Each row has a class, written after it.
[-52  42 -28  -7 -71 -15 -13   4 -48  40 -44 -67  34 -13  57 -24   7 -12
 -43 -18 -56  83  25 -50  78 -22 -16  42  -7   1 -79  -5  28] | <39>
[-28  16  -2  15 -67 -24  38  26 -56  15 -33 -57  32 -10  36 -57  25  38
 -50   6  -4  84  -4 -39  97 -35  -4  35  -3 -19 -21  14  23] | <190>
[-27  -2  -3 -10 -82 -59  -6  -7 -34  19 -32 -52  44   7  46 -43  26 -12
 -31   3 -29  81  27  -4  97 -27  -9  31  -8 -16 -38  15  35] | <183>
[-23  18 -26   3 -53  -6  40  27 -59  17 -47 -47  46 -27  57 -24  27  13
 -37  -1 -44  89   3 -33  84  -9  -8  38 -15 -20 -32  10  11] | <75>
[-27  69 -68  26 -35 -68 -47 -55 -17  40   6  -4  15  -1  61  45 -14 -51
  15 -34  -1  -7  -9 -21  48  -4 -10  -2 -27  27 -75 -64  32] | <64>
[ -51   60 -114   15   17  -61   -6  -21  -25   30  -20  -29    5  -19
   62   20    2  -48   -1  -52  -13   26  -21  -14   66   -2  -24    1
   10   32  -70  -58   39] | <177>
[ -6   2 -62   0 -43 -49  14 -67 -10  -2   9 -22  27 -18  24 -29  47  -8
  35 -17 -13  31 -26  66  50  43 -46   5  19 -16  28 -76  24] | <177>
[-31  20 -56  11 -25 -72 -31 -56   5  35 -12 -21  18 -24  43  28 -12 -19
  13 -16   9  13 -13  11  57  -8   9 -11 -41  19 -52 -59  42] | <190>
[-39  23 -18  24 -47 -66 -20 -48  -5  28   0  -7  19 -19  63  34   2 -33
  44 -17  11 -17 -20   2  44  19   3   8 -39  18 -48 -54  34] | <64>
[ -2 -10 -43   0 -36 -42  10 -70 -25  -5   2 -33  27   0  14 -33  53  -7
  49  -2 -14  46 -34  35  52  47 -41   5  28 -20  36 -85  25] | <149>
[ -9  -8 -40  -7 -62 -48  20 -55 -17   3  -1 -21  26 -31  45 -18  66 -32
  38  -5 -33  55  -5  37  56  46 -38   3  24  -7   5 -89  31] | <31>
[ 12 -33 -32  -6 -72 -51   4 -66 -18   0  -5 -13   9 -18  38 -35  39 -29
  48 -12 -36  56  -6  47  48  50 -44   5  19 -12  14 -97   3] | <13>
[-21  47 -75  27 -32 -64 -21 -51 -14  30  -7 -11   9 -20  57  22 -24 -50
  33 -47   4  14 -36  -1  60  17 -15 -17 -33  26 -67 -78  25] | <13>
[-42  48 -91  -1  -5 -53  -9 -28 -22  29 -31 -23  13  -9  73  17  -4 -53
  10 -43 -23  38 -32  16  69   4 -10  -4   2  27 -65 -60  42] | <50>
[-19   2 -46  -7 -66 -40   0 -65   1  10  -2 -33  24  -9  38 -33  60 -12
  43  -4 -46  53 -14  50  44  41 -33   6  14  -7   8 -89  22] | <39>
[ -9  11 -48  -3 -44 -48   7 -67  -8  -2  -2 -30  31 -16  28 -30  64 -14
  46 -10 -10  46 -20  38  62  32 -43   1  33  -9  13 -85  37] | <31>
[ -47   49 -100   -3   -8  -60  -22  -47  -20   21  -29  -32   32   -9
   70   23    8  -37    6  -28  -18   25  -30   24   72    7  -18  -11
    4   23  -65  -61   41] | <183>
[-10 -26 -41  15 -70 -60  29 -30  -5  -2   8 -17  11  -4  53 -45  76 -24
  28  13  -9  63  -7   9  74  20 -37  -3  36   1  33 -77  33] | <31>
[  -6   20  -63    7  -30  -40    1  -68   -4    1   -4  -27   12  -18
   27  -31   53  -17   47  -12  -10   47  -29   35   52   34  -42   -4
   19   -9    8 -103   31] | <13>
[-18 -22 -59  11 -31 -53  27 -36  -3   4  -4 -10   7   0  43 -44  70 -14
  17  16 -26  72 -22   4  66  25 -36  -2  30  -4  38 -79  52] | <50>
[-11 -10 -59  16 -48 -51   9 -39  -6  -1  -8 -25  10  -4  50 -30  74 -15
  18  26 -17  66   8   4  61  11 -43  -9  48   0  18 -86  31] | <31>
[-13 -13 -50   7 -30 -51  19 -48 -11   1   3 -17  11  -4  37 -44  67  -8
  28   8 -18  62 -31   9  62  27 -38  -4  39  -9  43 -83  55] | <50>
[-35  41 -35  -3 -32  -4  40  10 -50  15 -42 -56  51 -30  64 -20  33  10
 -35  -8 -49  70  -4 -33  80 -15  -3  36  -5 -21 -51   2  44] | <8>
[ -42   26   -3    8 -101  -17   41   23  -64   24  -13  -59   35  -24
   54  -46   35   25  -62   16   -9   70   -9  -38   84  -15   -3   36
  -14  -26  -41    7   30] | <64>
[-49  32 -22   6 -54 -21  -9   7 -44  35 -51 -58  34  -4  43 -29  19  -4
 -40  -6 -56  81  29 -70  83 -32 -11  42 -12  -5 -61   4  30] | <39>
[ 10  10 -10  35 -35 -53  26 -41  -8   3  24  -4  13  12  27 -31  63 -20
  67 -13  -2  34 -23  -8  40  35 -25  16  17  10  43 -70  24] | <123>
[-53  18 -97  24  10 -68 -11 -45 -23  23 -31 -25  17  -2  26  -2  -5 -22
   6 -30  -6  24 -40 -31  74   7 -15  -6 -20  22 -62 -54  35] | <149>
[ -6   0   9 -10 -61 -47  -1  -1 -42  26 -37 -48  33  13  48 -31  12 -17
 -18   1 -40  77  41 -20  69 -25  -1  50  -7 -15 -29  14  13] | <123>
[-40  17 -40  -6 -54 -26   6   9 -49  36 -56 -55  23  -9  38 -34   3  10
 -65 -13 -35  92  21 -59  88 -43 -16  41   2  -3 -61   0  28] | <190>
[-20  22 -35  -4 -42 -16  24  10 -57  14 -52 -62  29 -23  61 -33  21   5
 -32   6 -38  94   1 -30  96 -16  -7  28  -9 -26 -50 -12  21] | <13>
[-24  41 -21 -10 -46 -14  23  27 -54  40 -40 -55  24  -6  61 -29  16  -4
 -56 -22 -48  80  28 -65  78 -25 -20  78   7   1 -66   9  21] | <155>
[-51  26 -81  27  -7 -78 -12 -51  -6  21 -31 -17  26 -27  42  11   3 -18
  17 -19   8   9 -27  -4  70   5 -10 -20 -23  23 -70 -59  42] | <31>
[-15  41 -86  29  -7 -69 -28 -65   0  27 -25   4  30  -5  57  37 -19 -31
  21 -32  -8   3 -11   1  54   6  -9 -14 -33  22 -73 -54  33] | <8>
[-32  26 -27  -3 -40 -13  25   8 -54  12 -51 -53  41 -20  58 -31  24   7
 -36   3 -41  92  -6 -29  97 -14  -9  29  -2 -18 -40  -1  46] | <50>
[-32  30 -13  -7 -16 -10  27  17 -57  20 -45 -52  60  -5  58 -10  29  18
 -32   2 -52  84   6 -42  79   5 -20  56   2 -17 -43  13  25] | <183>
[-10  -2  -3 -12 -62 -48  10   5 -50  21 -40 -49  35   1  41 -43  27  -2
 -44   5 -41  95  34 -32  91 -21 -19  53  -8 -24 -36  15  26] | <155>
[-40  31 -35 -16 -62 -10  -5  20 -48  38 -36 -53  30 -19  53 -28   4 -11
 -64 -29 -49  78  29 -47  66 -34 -16  49  -5   0 -64   9  21] | <75>
[-43  30 -12  -5 -37  -6  -2  21 -45  34 -53 -50  35 -19  40 -25  12   1
 -40 -24 -42  69  40 -47  64 -26 -27  71   4  -1 -55  14  15] | <75>
[-33  31 -16  34 -48 -69 -36 -52  -1  25  -7 -21  30 -15  52  26  -2 -29
  55 -14   6 -12 -15  30  54   8  18 -12 -54  15 -42 -49  22] | <39>
[-35  30 -23  -7 -50  -9  16  10 -54  23 -51 -60  39 -13  56 -28  14  -4
 -44  -4 -40  82  14 -51  78 -22 -11  48  -3  -6 -53   9  33] | <123>
[-45  44 -94   5 -15 -69 -21 -39 -19  26 -21 -26  27   4  63  15   5 -46
   9 -41 -18  29 -29   9  75   2 -18  -8   5  29 -62 -55  34] | <183>
[ -41   42 -105   12  -23  -56  -11  -27  -23   34  -27  -22    9  -26
   68   19   -4  -39    1  -40  -13   24  -22    2   59   -4  -12  -12
   -3   33  -66  -64   23] | <75>
[-26  18 -69 -11 -33 -37  20 -62   1  -1   2 -35  25 -34  31 -28  60 -16
  36 -19 -15  37 -29  71  51  45 -48  12  23 -12  17 -81  48] | <177>
[-45  37 -17 -12 -45 -24  -4  25 -36  35 -38 -62  36  -3  63 -21  13 -19
 -44 -14 -46  80  46 -47  80 -41 -20  63   9   1 -71  13  26] | <31>
[-30  24 -56  25 -24 -55 -18 -57 -12  25 -21 -30  18 -17  42  22  -5 -25
  33 -10  22   3 -25   4  59  12   0  -7 -30  14 -46 -61  41] | <149>
[-27  65 -91  22 -40 -69 -33 -67 -17  38 -10  -4  21  -9  57  39 -23 -36
   9 -30   6   8 -30 -17  58  11 -20 -16 -33  19 -86 -65  43] | <64>
[-30   5 -48   1 -41 -50  24 -61   5 -11  -1 -24  34 -30  31 -34  71 -13
  52  -2 -15  39 -32  58  59  44 -43  -1  20  -7  13 -83  48] | <31>
[-66  36 -90  26  -4 -62 -17 -43 -12  20 -14 -24  10 -38  49   4  -2 -30
   8 -24   8   3 -45  10  61   5 -12 -23 -27  23 -61 -78  43] | <13>
[-17  -5 -58  15 -49 -45  14 -37 -17   4  17 -35   3   9  33 -50  66 -18
  14  15  -6  59 -18   5  58  15 -42   4  44  -5  37 -82  38] | <149>
[-21   9 -39  17 -28 -78 -28 -61   3  29 -20 -14  32 -20  47  28   0 -31
  35 -13   4   6   1  10  61   8   4  -5 -42  13 -54 -53  31] | <31>
[ -3  -9 -38  -4 -58 -44 -11 -71 -21  -3  -8 -23  28 -10  36 -31  58 -11
  44  -6 -51  63  -7  31  55  55 -42   3  20  -9   6 -89  13] | <39>
[ -17   -7    3    0 -100  -47   -6  -11  -37   22  -46  -54   36   -2
   50  -46   16    4  -21   13  -44   94   33  -28   93  -19   -3   26
  -24  -21  -48    9   22] | <39>
[  0 -15 -50  -8 -64 -34  21 -53 -32  13  -2 -27  13  -5  28 -31  52 -36
  28 -15 -37  63  -9  19  52  49 -44  20  31  -7  15 -88  15] | <149>
[-42  45 -22 -10 -46 -17  -7  13 -47  32 -40 -58  45   5  51 -26  21 -12
 -53 -16 -53  75  36 -47  84 -36 -24  62  13  -2 -61  15  30] | <183>
[  3 -15 -45 -10 -41 -40   4 -63  -6  -1  -5  -9  31  -9  48 -19  57 -24
  32 -16 -51  56   5  28  48  44 -40  17  23  -7   4 -77  27] | <8>
[ -4 -16 -55  15 -29 -55  16 -41 -21   1  -9 -18   9   8  35 -38  63 -10
  17  22 -19  75  -7 -14  47  28 -45  -2  44  -1  31 -77  33] | <123>
[-27  25 -58  -5 -45 -29  16 -57 -18   8   4 -33  25 -21  32 -21  55 -29
  29 -15 -23  38 -33  42  33  36 -36   5  26   1  16 -90  39] | <123>
[ -36   30 -101   -6  -16  -74  -15  -39  -15   29  -20  -32   13  -14
   68   16  -12  -49    9  -54  -19   32  -20   18   73    5  -16    1
   -9   22  -69  -51   32] | <177>
[-42  31 -18  -6 -22  -9  29  23 -49  14 -41 -50  49 -14  62 -24  23   3
 -35   2 -53  84  -5 -16  86 -13  -7  48 -10 -18 -33  11  38] | <50>
[-37  34 -95  -3 -25 -59 -21 -29 -27  31 -31 -30  16 -22  69  18  -9 -41
   4 -43 -25  40 -13  14  59   0 -17  -5   1  26 -70 -57  17] | <75>
[-38  60 -66  27 -17 -57 -30 -47 -11  30  -8  -5  20 -24  47  43 -23 -43
  17 -44  -5   8 -19 -11  51   0 -15  -6 -30  36 -66 -64  41] | <190>
[-24  21 -12   7 -43 -29   8  14 -54  25 -39 -47  29 -12  41 -29   9  -7
 -36 -27 -29  70  33 -60  87 -22 -23  59   0  -7 -48  19  21] | <177>
[-21  27 -40  21  -5 -72 -18 -54   4  20  -6 -13  31 -25  50  35 -13 -27
  48 -29  13  -3 -17  19  58  22  -5   5 -48  11 -41 -37  41] | <177>
[ 29 -12 -10  31 -65 -52  35 -45 -25  -3   6  -1  10  11  30 -40  59 -21
  66 -18  -2  49 -23 -12  58  46 -28  10  24   7  42 -71   9] | <123>
[ -33   28 -101   -1  -16  -54  -21  -31  -22   32  -28  -31    0  -13
   83   17  -12  -50    3  -33  -18   35  -20    9   66    2  -15   -5
   -1   24  -70  -80   13] | <13>
[-32   6  -2  -5 -54 -28   7  11 -45  28 -45 -43  29  -9  41 -32   3   5
 -40 -19 -35  75  27 -48  84 -29 -14  58  -6  -3 -48   9  19] | <190>
[ -9 -10 -47  -1 -49 -36  15 -46 -14   7  -8  -9  21 -29  37 -22  50 -16
  34 -17 -41  52  -5  34  36  49 -48  17  23   2  11 -79  12] | <75>
[-45  42 -88   1  -8 -54 -19 -30 -27  19 -23 -24  24 -24  55  10  -3 -34
   6 -48 -22  20 -26  25  56   3 -16  -4  -7  23 -60 -51  20] | <75>
[-34  29 -53  -9 -33 -10  55  15 -48  23 -46 -59  44 -34  60 -20  15  22
 -46  -1 -35  89 -11 -23  86   6 -20  42 -17 -28 -48  11  40] | <177>
[-34  26 -36  -2 -49 -10   3  17 -55  43 -41 -60  14 -14  49 -34   8  -8
 -58 -15 -39  86  26 -71  73 -29 -24  50   7  -6 -62 -18  16] | <13>
[-52  23 -33  -6 -64 -21   7  22 -41  40 -45 -61  32 -17  55 -27  21 -18
 -64 -10 -47  80  40 -56  85 -42 -11  49  -2   1 -74   3  25] | <31>
[-20  -6 -12  -8 -65 -49  -5   2 -48  15 -35 -59  26  -6  39 -60  19   0
 -42  10 -29  90  28  -1  92 -31 -10  29 -10 -30 -39  -1  11] | <13>
[-32  29 -27  -1 -42 -17   4  21 -45  35 -51 -49  31 -12  50 -24  10  -1
 -40 -22 -38  84  30 -60  77 -29 -20  55  -1   0 -58  13  19] | <75>
[-33  32 -26  -7 -25  -5  47  21 -62  15 -53 -56  48 -18  59 -20  26   8
 -34   8 -51  83  -3 -25  73  -4  -7  48  -4 -19 -36  10  24] | <123>
[-47  25 -38  -2 -58 -20  10   9 -55  30 -51 -55  41 -11  56 -23  17  -1
 -57  -7 -45  78  12 -62  89 -25 -20  36   7  -1 -61   3  38] | <183>
[-37  39 -81   4 -19 -56  -9 -25 -38  22 -20 -27  12  -3  69  10  -4 -54
  10 -42 -21  26 -26   3  53   3 -12  -2  11  33 -54 -57  18] | <123>
